Here is a tiny trained network, its code and every weight. The questions are about switching its units off for an input and a class, where a switched-off unit gives its printed mean instead of its output.

import numpy as np


def w(rows, s, z=0):
    codes = np.array(rows[::2]) - 128.0
    scale = np.full(codes.shape[1], s)
    scale[-1] = z or s
    return codes * scale


def f(y):
    return y / 2 * (1 + np.tanh(0.7978845608 * (y + 0.044715 * y**3)))


def log_softmax(a):
    a = a - a.max(-1, keepdims=True)
    return a - np.log(np.exp(a).sum(-1, keepdims=True))


def net(x, mask):
    res = np.array(x, float).reshape(1, 3) / 4 @ E
    y = f(res @ A[0][:, :-1].T + A[0][:, -1])
    res = res + np.where(mask, y, B[0][:, -1]) @ B[0][:, :-1]
    return log_softmax(res[-1] @ U[:, :-1].T + U[:, -1])


A, B = {}, {}
E = w([
[210,120,99,40,159,126,129],'x0',
[39,163,86,84,202,16,91],'x1',
[118,85,112,186,247,117,220],'x2',
],0.011)
A[0] = w([
[250,25,157,93,111,201,156,151],'neuron 1',
[60,221,122,130,69,70,76,159],'neuron 2',
[96,35,158,185,193,105,190,114],'neuron 3',
[88,153,196,161,50,191,86,207],'neuron 4',
[108,154,161,171,13,160,52,191],'neuron 5',
[207,125,167,155,57,223,94,175],'neuron 6',
[226,116,141,123,78,180,115,176],'neuron 7',
[146,128,35,2,135,26,86,176],'neuron 8',
[104,169,208,178,70,107,97,142],'neuron 9',
[131,210,65,6,162,105,66,193],'neuron 10',
[85,179,145,69,96,68,87,210],'neuron 11',
[147,69,104,235,199,95,201,141],'neuron 12',
[133,134,139,123,131,95,156,96],'neuron 13',
[81,76,116,198,244,89,160,174],'neuron 14',
[188,90,132,156,148,173,212,230],'neuron 15',
[119,126,61,101,205,28,126,254],'neuron 16',
],0.0082,0.0055)
B[0] = w([
[228,72,186,138,124,254,191,224],'neuron 1',
[128,150,65,130,153,45,83,196],'neuron 2',
[53,115,84,181,165,134,123,204],'neuron 3',
[130,139,153,189,14,105,49,198],'neuron 4',
[160,114,150,133,60,79,57,204],'neuron 5',
[140,78,201,138,32,177,148,222],'neuron 6',
[178,97,208,84,45,194,154,202],'neuron 7',
[191,218,67,28,179,138,148,234],'neuron 8',
[139,175,89,156,63,97,90,166],'neuron 9',
[187,190,103,56,157,108,154,226],'neuron 10',
[166,193,57,83,141,31,97,202],'neuron 11',
[51,87,91,230,172,139,104,225],'neuron 12',
[128,116,151,121,168,133,87,127],'neuron 13',
[35,112,68,189,206,74,127,237],'neuron 14',
[101,99,132,166,120,186,157,218],'neuron 15',
[164,118,79,132,238,103,209,247],'neuron 16',
],0.0081,0.013)
U = w([
[121,165,132,160,49,52,47,181],'0',
[2,172,106,196,97,123,93,100],'1',
[88,101,133,176,133,190,155,20],'2',
[144,98,222,129,58,202,159,169],'3',
[198,149,157,74,167,192,198,151],'4',
[132,234,68,19,202,79,146,62],'5',
[160,203,125,15,98,119,103,8],'6',
[12,107,80,185,216,98,164,219],'7',
],0.0074,0.0018)

Each question gives the input, the list of numbers given to net, and the class t.
The units are the neurons (one row each of A and B). Each row of codes is followed by its name. A weight is (code - 128) times the scale printed after its matrix; where a second scale follows, it is the last column's (A, B and U).
mask holds one flag per neuron, in row order. A switched-off neuron (its flag False) gives its mean, the last column of its row in B, instead of its output. The means were averaged over made-up inputs and are rounded, as every weight is.
A unit's drop is (log p(t) with every unit on - log p(t) with that unit switched off) / (log p(t) with every unit on - log p(t) with every unit switched off).
The circuit of an input: a set's keep is (log p(t) with only the set's units on - log p(t) with every unit switched off) / (log p(t) with every unit on - log p(t) with every unit switched off). Starting from the 12 units with the biggest drops (on a tie, the unit counted first), units are removed one at a time, each time the one whose removal leaves the highest keep (on an exact tie, the one counted first), for as long as the keep stays at least 0.8.
units of the circuit, in order: the units of the circuit, biggest drop first
top k neurons: the k neurons with the biggest drops, biggest first
drop of u: that unit's drop, to one decimal
input [-4,-2,1], class 1: units of the circuit, in order -> [neuron 1; neuron 16]
input [7,-3,7], class 2: units of the circuit, in order -> [neuron 15; neuron 8]
input [-4,-3,-4], class 0: units of the circuit, in order -> [neuron 5]
input [4,-3,4], class 3: units of the circuit, in order -> [neuron 1; neuron 8; neuron 16]
input [-1,5,2], class 5: units of the circuit, in order -> [neuron 15; neuron 8]
input [-3,-3,-5], class 0: top 2 neurons -> [neuron 5; neuron 4]
input [1,-7,7], class 2: top 2 neurons -> [neuron 12; neuron 3]
input [-4,4,-2], class 5: drop of neuron 6 -> 0.1
input [6,-4,7], class 2: drop of neuron 1 -> 0.8
input [-4,3,-3], class 0: drop of neuron 8 -> 0.2
input [-2,5,-2], class 5: drop of neuron 4 -> 0.0
